Here is a tiny trained network, its code and every weight. The questions are about switching its units off for an input and a target symbol, where a switched-off unit gives its printed mean instead of its output.

import numpy as np


def w(rows, s, z=0):
    codes = np.array(rows[::2]) - 128.0
    scale = np.full(codes.shape[1], s)
    scale[-1] = z or s
    return codes * scale


def f(y):
    return y / 2 * (1 + np.tanh(0.7978845608 * (y + 0.044715 * y**3)))


def softmax(a):
    e = np.exp(a - a.max(-1, keepdims=True))
    return e / e.sum(-1, keepdims=True)


def log_softmax(a):
    a = a - a.max(-1, keepdims=True)
    return a - np.log(np.exp(a).sum(-1, keepdims=True))


def net(x, mask):
    ids = ['γδηθλμξπστψ'.index(c) for c in x.split()]
    T = len(ids)
    res = E[ids] + P[:T]
    u = 0
    for l in range(2):
        r = res
        for j in range(2):
            rows = slice(3 * j, 3 * j + 3)
            q, k, v = (r @ M[l][rows].T for M in (Q, K, V))
            z = softmax(np.where(np.tri(T) > 0, q @ k.T / 3**0.5, -1e9)) @ v
            o = O[l][rows]
            res = res + np.where(mask[u + j], z, o[:, -1]) @ o[:, :-1]
        u += 2
        y = f(res @ A[l][:, :-1].T + A[l][:, -1])
        res = res + np.where(mask[u : u + 16], y, B[l][:, -1]) @ B[l][:, :-1]
        u += 16
    return log_softmax(res[-1] @ U[:, :-1].T + U[:, -1])


Q, K, V, O, A, B = {}, {}, {}, {}, {}, {}
E = w([
[177,102,143,66,49],'γ',
[53,106,112,92,109],'δ',
[120,102,178,173,198],'η',
[100,48,118,88,122],'θ',
[175,232,85,108,143],'λ',
[53,140,129,189,89],'μ',
[65,80,249,36,48],'ξ',
[164,57,74,230,144],'π',
[91,97,167,58,213],'σ',
[39,140,73,116,159],'τ',
[67,163,104,167,141],'ψ',
],0.016)
P = w([
[70,155,89,100,3],'0',
[67,164,97,102,32],'1',
[67,172,109,108,62],'2',
[68,180,119,108,87],'3',
[62,183,129,114,111],'4',
[59,193,137,113,139],'5',
[59,200,147,107,164],'6',
[63,202,161,102,185],'7',
[66,213,170,99,207],'8',
[71,218,187,92,231],'9',
[80,220,210,73,243],'10',
[115,242,236,72,246],'11',
[100,182,225,72,203],'12',
],0.0052)
Q[0] = w([
[9,94,122,111,205],'0.h1',
[78,216,5,138,112],'0.h1',
[165,97,137,189,74],'0.h1',
[171,50,122,150,149],'0.h2',
[235,82,77,146,127],'0.h2',
[72,119,164,93,94],'0.h2',
],0.017)
K[0] = w([
[48,229,112,166,207],'0.h1',
[198,215,6,143,77],'0.h1',
[129,34,122,151,115],'0.h1',
[99,39,78,142,129],'0.h2',
[124,130,42,137,51],'0.h2',
[43,142,206,123,176],'0.h2',
],0.016)
V[0] = w([
[220,95,136,140,91],'0.h1',
[146,105,80,130,122],'0.h1',
[149,87,163,128,125],'0.h1',
[81,114,161,158,141],'0.h2',
[156,105,209,97,201],'0.h2',
[19,106,1,146,95],'0.h2',
],0.0086)
O[0] = w([
[78,123,29,99,153,2],'0.h1',
[110,127,111,77,93,87],'0.h1',
[144,99,99,101,167,66],'0.h1',
[123,110,56,133,105,193],'0.h2',
[53,155,65,119,139,193],'0.h2',
[254,144,138,104,66,131],'0.h2',
],0.0066,0.0052)
A[0] = w([
[95,148,126,114,187,3],'0.n1',
[130,212,66,129,93,80],'0.n2',
[130,139,101,75,93,102],'0.n3',
[110,24,199,163,197,77],'0.n4',
[154,60,218,233,163,158],'0.n5',
[50,207,153,85,164,34],'0.n6',
[60,232,73,39,65,43],'0.n7',
[199,123,141,94,59,159],'0.n8',
[101,225,165,122,121,121],'0.n9',
[78,83,154,191,118,62],'0.n10',
[131,116,47,211,143,82],'0.n11',
[254,170,69,100,236,183],'0.n12',
[68,162,104,207,46,218],'0.n13',
[78,29,41,85,136,151],'0.n14',
[157,80,117,36,235,191],'0.n15',
[146,107,90,103,114,99],'0.n16',
],0.0085,0.0033)
B[0] = w([
[193,96,198,134,115,147],'0.n1',
[164,147,139,114,80,151],'0.n2',
[124,126,172,146,162,130],'0.n3',
[198,163,195,109,89,175],'0.n4',
[14,38,79,168,154,183],'0.n5',
[95,28,135,198,88,232],'0.n6',
[77,79,143,171,116,202],'0.n7',
[50,153,102,76,204,182],'0.n8',
[100,160,143,149,85,212],'0.n9',
[139,42,133,112,120,170],'0.n10',
[190,26,165,110,74,135],'0.n11',
[80,2,131,201,40,157],'0.n12',
[41,137,72,98,185,253],'0.n13',
[172,228,141,136,133,156],'0.n14',
[103,204,128,240,150,159],'0.n15',
[126,102,90,140,163,117],'0.n16',
],0.01,0.0065)
Q[1] = w([
[66,99,190,84,145],'1.h1',
[114,106,117,129,84],'1.h1',
[139,182,104,109,95],'1.h1',
[130,171,111,155,79],'1.h2',
[249,53,183,123,100],'1.h2',
[165,130,105,109,96],'1.h2',
],0.021)
K[1] = w([
[72,57,212,231,185],'1.h1',
[215,138,86,122,125],'1.h1',
[100,86,109,50,16],'1.h1',
[147,166,124,142,39],'1.h2',
[122,211,11,6,194],'1.h2',
[150,115,122,92,77],'1.h2',
],0.011)
V[1] = w([
[131,158,134,162,150],'1.h1',
[159,118,163,161,87],'1.h1',
[150,132,159,81,128],'1.h1',
[159,40,113,106,88],'1.h2',
[113,110,104,129,254],'1.h2',
[71,75,174,32,139],'1.h2',
],0.013)
O[1] = w([
[136,140,107,67,99,159],'1.h1',
[86,160,111,178,65,126],'1.h1',
[114,195,132,144,139,2],'1.h1',
[132,118,175,255,88,92],'1.h2',
[90,117,162,181,238,87],'1.h2',
[161,53,239,145,96,203],'1.h2',
],0.0083,0.0077)
A[1] = w([
[105,115,204,138,187,81],'1.n1',
[254,169,127,131,196,247],'1.n2',
[149,105,87,135,55,193],'1.n3',
[59,80,74,124,141,183],'1.n4',
[137,108,102,93,184,138],'1.n5',
[138,63,44,182,148,3],'1.n6',
[136,202,168,100,169,184],'1.n7',
[101,212,62,96,203,132],'1.n8',
[157,187,192,76,47,154],'1.n9',
[130,59,87,171,72,36],'1.n10',
[106,157,101,107,84,245],'1.n11',
[178,86,31,119,152,117],'1.n12',
[103,77,77,209,138,255],'1.n13',
[163,41,111,136,158,79],'1.n14',
[250,117,132,107,74,125],'1.n15',
[34,218,171,148,99,196],'1.n16',
],0.0085,0.0033)
B[1] = w([
[106,155,42,94,103,227],'1.n1',
[255,148,69,93,137,133],'1.n2',
[75,171,89,138,122,201],'1.n3',
[126,140,105,233,98,252],'1.n4',
[95,77,140,172,95,151],'1.n5',
[134,204,157,101,119,162],'1.n6',
[104,177,114,96,191,143],'1.n7',
[127,146,169,190,142,166],'1.n8',
[123,144,71,133,134,183],'1.n9',
[115,172,134,78,198,218],'1.n10',
[159,145,146,146,103,196],'1.n11',
[148,132,191,89,153,135],'1.n12',
[204,110,109,54,110,249],'1.n13',
[133,112,186,150,129,178],'1.n14',
[112,84,147,214,158,151],'1.n15',
[180,82,191,88,159,234],'1.n16',
],0.013)
U = w([
[139,115,149,116,118,173],'γ',
[100,115,93,53,132,6],'δ',
[202,2,9,139,120,181],'η',
[133,113,129,122,108,28],'θ',
[141,156,106,117,61,184],'λ',
[65,104,98,140,150,3],'μ',
[77,105,195,76,59,106],'ξ',
[232,127,174,121,66,178],'π',
[147,113,169,203,76,70],'σ',
[169,128,86,97,156,169],'τ',
[127,172,180,142,147,207],'ψ',
],0.0086,0.005)

Each question gives the input, a string of symbols that net reads in full, and the target symbol t.
The units are the heads (3 rows each of Q, K, V and O) and the neurons (one row each of A and B). Each row of codes is followed by its name. A weight is (code - 128) times the scale printed after its matrix; where a second scale follows, it is the last column's (O, A, B and U).
mask holds one flag per unit, layer by layer, with each layer's heads first. A switched-off unit (its flag False) gives its mean, the last column of its rows in O or B, instead of its output. The means were averaged over made-up inputs and are rounded, as every weight is.
A unit's drop is (log p(t) with every unit on - log p(t) with that unit switched off) / (log p(t) with every unit on - log p(t) with every unit switched off).
The circuit of an input: a set's keep is (log p(t) with only the set's units on - log p(t) with every unit switched off) / (log p(t) with every unit on - log p(t) with every unit switched off). Starting from the 12 units with the biggest drops (on a tie, the unit counted first), units are removed one at a time, each time the one whose removal leaves the highest keep (on an exact tie, the one counted first), for as long as the keep stays at least 0.8.
circuit, biggest first: the units of the circuit, biggest drop first
most important unit: the unit with the biggest drop
k most important neurons: the k neurons with the biggest drops, biggest first
top k neurons in layer l: the k neurons of layer l with the biggest drops, biggest first
heads that matter: for each layer, one digit per head in row order, 1 if its drop is at least 0.15 and else 0, layers parted by /
input ξ δ ψ, target ξ: circuit, biggest first => (1.h2, 0.n13, 1.n4)
input δ θ γ γ λ θ δ σ ξ η ξ σ δ, target σ: most important neuron => (0.n15)
input γ ξ γ, target σ: circuit, biggest first => (1.h2, 1.n15)
input μ π η δ γ η μ μ ξ π λ δ δ, target λ: circuit, biggest first => (0.n6, 0.n9, 0.n12, 1.h2)
input θ λ μ ξ π μ σ δ, target σ: top 2 neurons in layer 0 => (0.n6, 0.n15)
input θ δ γ τ, target τ: 3 most important neurons => (0.n8, 0.n6, 1.n2)
input τ γ μ τ λ μ μ μ ξ θ θ, target σ: 4 most important neurons => (0.n15, 0.n11, 0.n6, 1.n15)
input ξ γ δ ψ ψ μ, target ξ: 2 most important neurons => (0.n7, 0.n13)
input δ η μ θ σ τ, target σ: 3 most important neurons => (0.n6, 0.n15, 0.n13)
input ψ τ η δ λ θ λ μ γ θ η λ, target λ: circuit, biggest first => (1.h2, 0.n9, 0.n12, 1.n3)
input ξ η ξ μ λ δ δ η λ δ, target λ: top 4 neurons in layer 0 => (0.n12, 0.n6, 0.n7, 0.n9)
input θ γ δ μ η δ μ ψ η σ δ π μ, target π: top 3 neurons in layer 1 => (1.n13, 1.n16, 1.n6)
input η σ μ ψ μ ψ π δ ψ, target π: 4 most important neurons => (1.n13, 0.n12, 0.n11, 1.n16)
input ψ μ λ η η λ ψ, target λ: circuit, biggest first => (0.n12, 1.h2, 0.n9, 0.n2)
input γ ξ μ μ θ σ θ μ π η μ η ψ, target η: circuit, biggest first => (1.n13, 0.n6, 0.h2)
input λ θ λ, target λ: circuit, biggest first => (1.h2, 0.n12, 1.n3, 0.n2)
input δ ξ ψ, target ξ: most important neuron => (0.n13)
input λ δ θ σ μ, target σ: top 4 neurons in layer 0 => (0.n13, 0.n6, 0.n15, 0.n12)
input δ μ τ λ λ η η, target η: circuit, biggest first => (0.n5, 1.n13)
input τ π λ η τ γ μ η θ η θ ψ, target η: most important unit => 1.n13
input π μ θ μ, target π: 2 most important neurons => (0.n11, 1.n13)
input δ ξ θ δ, target ξ: circuit, biggest first => (1.h2, 1.n4)
input ξ τ π ψ δ μ λ θ δ θ μ, target λ: top 2 neurons in layer 1 => (1.n3, 1.n11)
input ψ μ ξ θ π ψ ξ η τ, target η: heads that matter => 10 / 01
input η η λ δ σ δ η ψ μ μ γ δ, target η: 2 most important neurons => (0.n13, 0.n5)
input π θ μ ψ η η δ γ π η δ η θ, target τ: heads that matter => 10 / 01
input μ π γ σ, target ψ: most important unit => 0.n15
input σ μ σ η μ θ ξ ψ ψ μ, target ξ: 2 most important neurons => (0.n6, 0.n13)
